Here is a tiny trained network, its code and every weight. The questions are about switching its units off for an input and a target symbol, where a switched-off unit gives its printed mean instead of its output.

import numpy as np


def w(rows, s, z=0):
    codes = np.array(rows[::2]) - 128.0
    scale = np.full(codes.shape[1], s)
    scale[-1] = z or s
    return codes * scale


def f(y):
    return y / 2 * (1 + np.tanh(0.7978845608 * (y + 0.044715 * y**3)))


def softmax(a):
    e = np.exp(a - a.max(-1, keepdims=True))
    return e / e.sum(-1, keepdims=True)


def log_softmax(a):
    a = a - a.max(-1, keepdims=True)
    return a - np.log(np.exp(a).sum(-1, keepdims=True))


def net(x, mask):
    ids = ['ΞΣΦαδεζηθμπτψω'.index(c) for c in x.split()]
    T = len(ids)
    res = E[ids] + P[:T]
    u = 0
    for l in range(2):
        q, k, v = (res @ M[l].T for M in (Q, K, V))
        z = softmax(np.where(np.tri(T) > 0, q @ k.T / 3**0.5, -1e9)) @ v
        res = res + np.where(mask[u], z, O[l][:, -1]) @ O[l][:, :-1]
        u += 1
        y = f(res @ A[l][:, :-1].T + A[l][:, -1])
        res = res + np.where(mask[u : u + 8], y, B[l][:, -1]) @ B[l][:, :-1]
        u += 8
    return log_softmax(res[-1] @ U[:, :-1].T + U[:, -1])


Q, K, V, O, A, B = {}, {}, {}, {}, {}, {}
E = w([
[171,106,192,139,87,151,122,181,69,98],'Ξ',
[46,181,160,120,158,50,94,76,220,158],'Σ',
[52,108,121,74,92,46,197,98,130,115],'Φ',
[124,109,144,171,114,15,65,135,170,136],'α',
[83,141,163,132,253,113,161,150,32,129],'δ',
[132,112,81,136,66,144,75,189,114,49],'ε',
[168,151,121,131,67,195,102,226,115,94],'ζ',
[64,183,138,158,82,161,72,156,145,118],'η',
[127,103,121,73,80,140,86,195,75,89],'θ',
[85,67,114,146,137,91,13,113,216,124],'μ',
[100,168,202,140,101,113,98,156,62,179],'π',
[102,185,195,185,94,181,88,139,120,143],'τ',
[167,143,143,223,93,190,92,146,129,64],'ψ',
[145,111,161,30,66,136,127,233,57,121],'ω',
],0.02)
P = w([
[239,206,43,126,65,159,100,75,100,160],'0',
[159,70,137,130,122,130,104,164,161,126],'1',
[138,83,154,135,117,116,112,158,169,130],'2',
[121,80,156,145,120,122,127,155,170,126],'3',
[107,87,180,139,106,119,126,151,152,115],'4',
[93,78,183,150,102,114,132,136,149,114],'5',
[73,88,202,155,104,108,145,145,148,116],'6',
[56,77,216,156,94,116,137,126,127,108],'7',
[47,84,224,168,101,134,150,122,134,115],'8',
[27,78,239,174,93,118,145,123,107,111],'9',
[9,92,254,152,99,125,143,138,110,111],'10',
],0.0093)
Q[0] = w([
[119,138,163,133,21,186,114,160,94,104],'L0H0',
[65,6,183,165,120,14,87,121,231,108],'L0H0',
[116,127,180,183,138,150,90,185,133,114],'L0H0',
],0.015)
K[0] = w([
[202,152,33,101,101,141,116,67,95,150],'L0H0',
[2,153,151,152,107,144,164,115,105,159],'L0H0',
[115,192,113,132,159,142,120,90,81,148],'L0H0',
],0.017)
V[0] = w([
[110,101,106,56,171,97,157,86,97,150],'L0H0',
[81,78,53,128,112,118,104,123,152,6],'L0H0',
[207,109,177,179,181,123,164,89,123,67],'L0H0',
],0.013)
O[0] = w([
[60,67,134,241,66,191,93,191,174,210,2],'L0H0',
[70,252,96,164,140,179,134,124,49,184,78],'L0H0',
[178,147,177,196,197,105,120,223,143,74,43],'L0H0',
],0.012,0.0073)
A[0] = w([
[109,87,122,97,40,88,204,97,168,148,96],'L0N0',
[104,54,178,147,128,190,139,3,106,37,139],'L0N1',
[74,98,49,133,89,212,198,191,166,218,1],'L0N2',
[68,112,140,142,206,32,221,76,150,197,110],'L0N3',
[86,203,66,78,220,131,241,48,111,71,28],'L0N4',
[111,72,118,128,89,116,108,102,178,156,108],'L0N5',
[142,165,188,103,67,170,164,88,171,112,85],'L0N6',
[88,51,52,107,66,115,98,73,135,164,208],'L0N7',
],0.0064,0.0062)
B[0] = w([
[149,133,157,173,155,150,63,170,147,138,209],'L0N0',
[115,162,75,80,105,62,113,161,154,181,226],'L0N1',
[171,97,148,164,131,40,113,97,71,109,184],'L0N2',
[96,60,176,91,90,158,74,160,172,137,158],'L0N3',
[167,55,130,157,133,94,148,199,136,254,245],'L0N4',
[165,85,153,132,131,132,207,183,128,91,186],'L0N5',
[179,103,112,83,118,88,81,148,157,106,166],'L0N6',
[185,177,204,162,85,172,144,120,103,146,247],'L0N7',
],0.0085,0.013)
Q[1] = w([
[190,206,143,90,2,142,231,114,41,123],'L1H0',
[182,190,105,25,32,147,172,212,77,33],'L1H0',
[132,113,89,136,219,151,219,211,64,90],'L1H0',
],0.0078)
K[1] = w([
[198,161,121,126,73,157,112,103,104,150],'L1H0',
[252,210,135,120,123,133,130,92,142,104],'L1H0',
[148,102,95,154,157,166,142,168,96,118],'L1H0',
],0.013)
V[1] = w([
[134,191,167,149,154,121,60,38,254,191],'L1H0',
[151,150,143,122,122,87,154,135,102,54],'L1H0',
[145,110,143,67,115,219,123,159,145,121],'L1H0',
],0.0085)
O[1] = w([
[188,225,175,170,209,142,71,139,111,115,254],'L1H0',
[153,64,170,198,124,102,124,24,104,100,247],'L1H0',
[91,50,65,119,125,254,85,88,154,164,147],'L1H0',
],0.0079,0.0031)
A[1] = w([
[168,195,82,15,181,95,22,101,63,82,2],'L1N0',
[106,63,70,64,120,27,150,8,118,114,83],'L1N1',
[183,164,154,133,125,152,75,43,80,28,254],'L1N2',
[160,177,131,101,232,15,151,76,142,42,120],'L1N3',
[119,76,188,155,66,181,126,108,223,79,72],'L1N4',
[85,166,45,201,143,112,144,226,30,174,48],'L1N5',
[132,110,253,79,66,123,130,149,115,163,122],'L1N6',
[44,229,58,61,142,232,89,37,33,140,179],'L1N7',
],0.0064,0.0043)
B[1] = w([
[52,119,126,225,160,71,117,116,206,168,204],'L1N0',
[187,158,196,199,118,231,155,148,170,130,223],'L1N1',
[3,147,172,79,143,92,143,145,137,140,189],'L1N2',
[99,146,45,100,143,208,93,97,86,122,240],'L1N3',
[108,130,150,70,181,95,151,121,23,155,192],'L1N4',
[102,117,189,111,160,131,151,1,163,136,182],'L1N5',
[159,148,46,169,136,133,112,102,158,98,251],'L1N6',
[182,121,122,151,98,98,170,202,167,12,169],'L1N7',
],0.0092,0.021)
U = w([
[124,145,208,121,114,184,156,104,55,24,97],'Ξ',
[173,227,213,110,93,176,47,227,44,142,143],'Σ',
[159,148,151,223,18,75,74,115,34,103,135],'Φ',
[72,201,84,108,101,67,69,146,4,59,222],'α',
[107,68,140,190,133,91,134,255,76,112,213],'δ',
[137,178,137,68,91,84,193,117,84,139,147],'ε',
[216,111,169,146,77,153,163,168,173,133,3],'ζ',
[191,164,64,124,78,21,61,186,97,176,82],'η',
[147,178,80,107,4,99,118,184,105,26,220],'θ',
[181,216,194,158,145,48,185,194,130,36,9],'μ',
[228,139,198,63,81,12,55,111,84,47,78],'π',
[141,101,64,165,132,132,80,77,176,64,120],'τ',
[212,174,74,161,162,104,140,146,2,85,110],'ψ',
[120,106,68,94,45,165,53,109,44,149,154],'ω',
],0.0037,0.0046)

Each question gives the input, a string of symbols that net reads in full, and the target symbol t.
The units are the heads (3 rows each of Q, K, V and O) and the neurons (one row each of A and B). Each row of codes is followed by its name. A weight is (code - 128) times the scale printed after its matrix; where a second scale follows, it is the last column's (O, A, B and U).
mask holds one flag per unit, layer by layer, with each layer's heads first. A switched-off unit (its flag False) gives its mean, the last column of its rows in O or B, instead of its output. The means were averaged over made-up inputs and are rounded, as every weight is.
A unit's drop is (log p(t) with every unit on - log p(t) with that unit switched off) / (log p(t) with every unit on - log p(t) with every unit switched off).
The circuit of an input: a set's keep is (log p(t) with only the set's units on - log p(t) with every unit switched off) / (log p(t) with every unit on - log p(t) with every unit switched off). Starting from the 12 units with the biggest drops (on a tie, the unit counted first), units are removed one at a time, each time the one whose removal leaves the highest keep (on an exact tie, the one counted first), for as long as the keep stays at least 0.8.
units of the circuit, in order: the units of the circuit, biggest drop first
k most important neurons: the k neurons with the biggest drops, biggest first
k most important neurons of layer l: the k neurons of layer l with the biggest drops, biggest first
input ε τ Φ ω, target ε: units of the circuit, in order -> (L0N4, L0H0, L1N5)
input ω Ξ τ ω, target ω: units of the circuit, in order -> (L1H0, L0H0)
input ε ζ ψ θ ψ μ, target μ: units of the circuit, in order -> (L0H0, L1N7, L1H0, L1N3)
input δ τ τ μ Σ, target Σ: units of the circuit, in order -> (L1H0, L0H0)
input Ξ π π ε δ Ξ η α, target η: most important neuron of layer 0 -> (L0N4)
input ψ μ θ ψ Σ ω π, target ψ: 2 most important neurons -> (L0N4, L1N3)
input ω τ π Ξ ψ, target ω: units of the circuit, in order -> (L1H0, L0H0, L0N7)
input ω ζ τ, target ω: 2 most important neurons -> (L0N5, L0N7)
input μ δ θ ψ η ψ τ ω Ξ τ α, target τ: units of the circuit, in order -> (L0H0, L1N3, L1N0, L1N4)
input ε π π Ξ, target ε: units of the circuit, in order -> (L0N4, L0H0, L1N5, L1H0)
input Σ Σ ω ε ε π θ Ξ, target Σ: units of the circuit, in order -> (L0H0, L1H0)
input τ τ τ α ψ τ, target τ: 2 most important neurons -> (L1N3, L1N0)
input Σ ω η Ξ Σ Φ α α ψ ε, target Σ: units of the circuit, in order -> (L0H0, L1H0)
input π θ τ Φ ζ δ, target δ: units of the circuit, in order -> (L0H0)
input π θ τ π ψ, target π: units of the circuit, in order -> (L0H0, L1N4)
input α ψ Ξ, target α: 3 most important neurons of layer 0 -> (L0N4, L0N7, L0N5)
input Ξ η ε ζ τ μ ε Φ θ μ, target Φ: units of the circuit, in order -> (L0H0, L0N2)
input α ε ω Ξ Ξ Ξ τ, target α: 2 most important neurons -> (L0N4, L1N1)
input θ Φ Φ Ξ, target θ: 2 most important neurons -> (L1N7, L0N4)
input μ ψ ψ τ ψ Φ θ ψ α τ, target μ: 2 most important neurons -> (L1N7, L0N0)
input τ Σ Ξ ω η π Σ ψ μ η ψ, target τ: most important neuron of layer 0 -> (L0N1)
input α α α ω Ξ μ Φ δ ζ, target α: 2 most important neurons of layer 1 -> (L1N1, L1N2)
input ω π Φ, target Φ: 2 most important neurons of layer 0 -> (L0N2, L0N7)
